Below is a small trained network, with its code and all its weights. Each question gives an input and a target symbol and asks what happens when units are switched off, that is, made to give their printed mean instead of their output.

import numpy as np


def w(rows, s, z=0):
    codes = np.array(rows[::2]) - 128.0
    scale = np.full(codes.shape[1], s)
    scale[-1] = z or s
    return codes * scale


def norm(h):
    return h / np.sqrt((h * h).mean(-1, keepdims=True) + 1e-5)


def f(y):
    return np.maximum(y, 0)


def softmax(a):
    e = np.exp(a - a.max(-1, keepdims=True))
    return e / e.sum(-1, keepdims=True)


def log_softmax(a):
    a = a - a.max(-1, keepdims=True)
    return a - np.log(np.exp(a).sum(-1, keepdims=True))


def net(x, mask):
    ids = ['ΓΔΘΛΞΦΨβεμτω'.index(c) for c in x.split()]
    T = len(ids)
    res = E[ids] + P[:T]
    u = 0
    for l in range(2):
        q, k, v = (norm(res) @ M[l].T for M in (Q, K, V))
        z = softmax(np.where(np.tri(T) > 0, q @ k.T / 4**0.5, -1e9)) @ v
        res = res + np.where(mask[u], z, O[l][:, -1]) @ O[l][:, :-1]
        u += 1
        y = f(norm(res) @ A[l][:, :-1].T + A[l][:, -1])
        res = res + np.where(mask[u : u + 12], y, B[l][:, -1]) @ B[l][:, :-1]
        u += 12
    return log_softmax(norm(res)[-1] @ U[:, :-1].T + U[:, -1])


Q, K, V, O, A, B = {}, {}, {}, {}, {}, {}
E = w([
[236,75,182,101,140,135],'Γ',
[202,112,169,131,219,145],'Δ',
[173,105,176,85,186,182],'Θ',
[113,172,101,103,230,99],'Λ',
[224,99,165,143,195,110],'Ξ',
[91,155,138,154,254,138],'Φ',
[242,62,185,164,136,77],'Ψ',
[165,96,201,211,198,106],'β',
[176,109,117,107,201,68],'ε',
[189,130,92,50,194,119],'μ',
[151,157,99,51,221,138],'τ',
[95,236,173,129,211,239],'ω',
],0.0034)
P = w([
[183,152,134,157,134,165],'0',
[150,99,60,109,156,132],'1',
[159,145,82,117,145,115],'2',
[87,82,175,64,141,97],'3',
[78,33,66,88,124,97],'4',
[183,180,123,135,141,116],'5',
[125,129,199,90,157,108],'6',
[98,30,47,143,132,166],'7',
[152,148,41,163,114,142],'8',
[121,175,206,90,119,85],'9',
[64,32,155,103,127,146],'10',
[159,94,2,176,141,155],'11',
[186,253,164,157,128,80],'12',
],0.0071)
Q[0] = w([
[169,197,237,100,196,121],'L0H1',
[64,101,208,50,72,138],'L0H1',
[189,118,2,144,120,206],'L0H1',
[76,23,110,174,153,172],'L0H1',
],0.0092)
K[0] = w([
[75,59,150,161,105,187],'L0H1',
[122,120,3,170,144,148],'L0H1',
[139,192,194,130,176,108],'L0H1',
[149,179,108,144,78,95],'L0H1',
],0.013)
V[0] = w([
[41,254,69,207,203,123],'L0H1',
[83,70,90,67,194,196],'L0H1',
[110,121,207,136,90,235],'L0H1',
[189,144,58,19,35,208],'L0H1',
],0.0049)
O[0] = w([
[159,166,144,192,215,79,36],'L0H1',
[138,54,29,192,178,133,251],'L0H1',
[97,44,145,52,179,205,66],'L0H1',
[170,158,76,97,86,254,69],'L0H1',
],0.0071,0.0022)
A[0] = w([
[150,101,131,132,34,113,110],'L0N1',
[178,201,71,174,205,45,184],'L0N2',
[109,200,112,136,56,82,117],'L0N3',
[210,33,74,104,163,56,130],'L0N4',
[138,205,158,97,84,106,99],'L0N5',
[125,54,127,37,109,254,141],'L0N6',
[186,85,153,220,142,168,161],'L0N7',
[145,36,137,128,101,111,166],'L0N8',
[185,77,186,137,101,110,185],'L0N9',
[179,200,215,138,136,186,38],'L0N10',
[134,124,156,169,142,165,251],'L0N11',
[113,221,94,55,156,110,212],'L0N12',
],0.0044,0.0023)
B[0] = w([
[72,165,154,126,143,157,152],'L0N1',
[80,100,122,202,4,154,248],'L0N2',
[36,162,193,50,159,150,136],'L0N3',
[36,179,138,193,141,196,255],'L0N4',
[45,53,92,235,65,167,133],'L0N5',
[71,92,38,158,52,21,209],'L0N6',
[121,151,50,61,92,116,190],'L0N7',
[11,185,152,138,219,157,190],'L0N8',
[68,134,78,100,162,153,176],'L0N9',
[142,125,179,49,161,232,138],'L0N10',
[93,91,37,76,107,94,177],'L0N11',
[50,74,193,219,142,143,162],'L0N12',
],0.0032,0.0053)
Q[1] = w([
[72,132,28,155,115,72],'L1H1',
[47,26,58,210,149,152],'L1H1',
[33,2,25,221,158,179],'L1H1',
[35,34,52,182,68,199],'L1H1',
],0.0056)
K[1] = w([
[171,154,155,83,176,163],'L1H1',
[242,200,204,128,150,188],'L1H1',
[254,194,218,71,118,196],'L1H1',
[252,143,231,107,162,202],'L1H1',
],0.0056)
V[1] = w([
[75,131,241,118,135,176],'L1H1',
[240,78,117,48,100,84],'L1H1',
[158,220,172,121,143,211],'L1H1',
[88,185,168,125,2,85],'L1H1',
],0.0061)
O[1] = w([
[102,146,100,36,202,108,203],'L1H1',
[3,189,153,184,168,179,103],'L1H1',
[187,207,109,141,206,173,253],'L1H1',
[110,136,22,159,150,54,36],'L1H1',
],0.0075,0.0029)
A[1] = w([
[98,228,66,33,187,61,111],'L1N1',
[136,70,193,193,235,72,156],'L1N2',
[80,88,203,145,91,88,252],'L1N3',
[210,79,137,102,45,96,50],'L1N4',
[134,165,37,94,71,188,116],'L1N5',
[158,124,114,28,192,207,161],'L1N6',
[130,137,233,82,187,135,144],'L1N7',
[228,40,79,92,54,23,154],'L1N8',
[43,42,48,203,130,168,212],'L1N9',
[145,254,107,158,106,190,97],'L1N10',
[85,110,125,55,149,98,43],'L1N11',
[141,156,24,58,218,34,38],'L1N12',
],0.0051,0.0025)
B[1] = w([
[136,147,255,161,16,130,204],'L1N1',
[194,50,141,71,152,96,177],'L1N2',
[149,162,98,74,68,129,173],'L1N3',
[84,185,196,166,115,114,157],'L1N4',
[172,40,121,202,93,87,174],'L1N5',
[83,113,50,128,163,128,194],'L1N6',
[122,150,153,126,111,101,163],'L1N7',
[46,150,180,156,213,129,192],'L1N8',
[176,81,116,60,158,129,254],'L1N9',
[133,149,146,162,60,70,168],'L1N10',
[148,154,108,142,120,114,147],'L1N11',
[167,240,169,126,64,161,200],'L1N12',
],0.0056,0.0059)
U = w([
[110,198,170,10,56,112,115],'Γ',
[99,50,78,61,30,160,137],'Δ',
[207,189,107,213,122,60,44],'Θ',
[205,112,111,71,250,199,152],'Λ',
[110,85,241,67,135,55,255],'Ξ',
[82,46,1,86,149,130,138],'Φ',
[209,122,121,207,56,197,55],'Ψ',
[157,126,82,248,80,182,5],'β',
[36,198,130,160,201,188,147],'ε',
[48,188,194,138,127,207,137],'μ',
[176,107,169,192,223,42,209],'τ',
[93,209,99,177,49,66,161],'ω',
],0.0078,0.00096)

Each question gives the input, a string of symbols that net reads in full, and the target symbol t.
The units are the heads (4 rows each of Q, K, V and O) and the neurons (one row each of A and B). Each row of codes is followed by its name. A weight is (code - 128) times the scale printed after its matrix; where a second scale follows, it is the last column's (O, A, B and U).
mask holds one flag per unit, layer by layer, with each layer's heads first. A switched-off unit (its flag False) gives its mean, the last column of its rows in O or B, instead of its output. The means were averaged over made-up inputs and are rounded, as every weight is.
A unit's drop is (log p(t) with every unit on - log p(t) with that unit switched off) / (log p(t) with every unit on - log p(t) with every unit switched off).
The circuit of an input: a set's keep is (log p(t) with only the set's units on - log p(t) with every unit switched off) / (log p(t) with every unit on - log p(t) with every unit switched off). Starting from the 12 units with the biggest drops (on a tie, the unit counted first), units are removed one at a time, each time the one whose removal leaves the highest keep (on an exact tie, the one counted first), for as long as the keep stays at least 0.8.
units of the circuit, in order: the units of the circuit, biggest drop first
k most important neurons: the k neurons with the biggest drops, biggest first
k most important neurons of layer l: the k neurons of layer l with the biggest drops, biggest first
input β Φ Ξ Φ Γ Θ Γ Δ Ξ, target Δ: units of the circuit, in order : (L0H1)
input Φ Λ Θ, target Ξ: units of the circuit, in order : (L0H1; L1H1)
input Γ Ψ Θ, target Δ: units of the circuit, in order : (L0H1; L0N6)
input μ Φ Λ β Ψ, target β: units of the circuit, in order : (L0H1; L1H1; L0N4)
input Γ μ Θ μ, target Φ: 2 most important neurons of layer 0 : (L0N6; L0N4)
input Λ Φ Θ Ξ Δ, target τ: units of the circuit, in order : (L1H1; L0H1; L1N8)
input ε τ β Φ Φ μ Φ β τ, target Θ: units of the circuit, in order : (L0H1; L1H1; L1N12)
input Ξ ω ε, target ε: 2 most important neurons : (L0N4; L0N10)
input ω ε ω τ β β μ Ξ μ Θ, target Λ: units of the circuit, in order : (L0H1; L1H1)
input Γ Φ Φ Δ ω ω Ξ, target Φ: 2 most important neurons : (L0N6; L0N4)
input μ Γ Δ ε, target Δ: 2 most important neurons : (L0N6; L1N9)
input Γ τ μ Ψ Γ Ψ Θ Φ Ψ Ξ Ψ Θ τ, target Φ: 3 most important neurons of layer 1 : (L1N12; L1N9; L1N1)
input Θ Θ Φ Θ Ψ Θ Δ Ξ Λ, target Δ: units of the circuit, in order : (L0N6; L0H1; L1H1)
input β Ξ τ Φ, target Γ: 2 most important neurons : (L1N1; L1N8)
input Φ Δ Δ Γ Θ ε Φ Ψ Ξ, target τ: units of the circuit, in order : (L0H1)
input μ ε ε Ψ Λ Ξ ω Φ ω Γ Φ μ, target Δ: 3 most important neurons : (L0N6; L1N9; L0N4)
input Δ β ω Ψ Φ τ Δ, target τ: 2 most important neurons : (L0N10; L1N2)
input Φ Ξ Ψ Ξ ε, target Ξ: units of the circuit, in order : (L1H1; L1N8)
input Φ Ξ μ τ Λ Ξ Ψ Φ, target Ξ: units of the circuit, in order : (L0H1; L1H1; L1N8)
input Ξ ε Ψ Γ ε Ξ Ξ Φ Ξ ω Γ, target ε: 2 most important neurons : (L0N4; L0N10)
input Ψ Ψ Ξ β Ξ μ Θ τ β, target Φ: 3 most important neurons : (L0N6; L1N9; L0N4)
input β μ Λ, target Ξ: units of the circuit, in order : (L0H1)
input ω ε Δ ε ω, target Λ: units of the circuit, in order : (L1H1; L0H1)
input Ξ Γ Γ, target μ: 2 most important neurons of layer 0 : (L0N2; L0N4)
input Φ ω β τ Φ Φ Λ, target τ: 2 most important neurons of layer 1 : (L1N8; L1N1)
input τ Ψ β Γ Γ, target Ψ: 2 most important neurons : (L0N4; L1N8)
input τ Ψ ω Ξ μ Φ Ψ β, target τ: units of the circuit, in order : (L0H1)
input Γ ω Γ ε β Δ Δ ε Γ, target Φ: 4 most important neurons : (L0N6; L0N4; L1N9; L1N12)
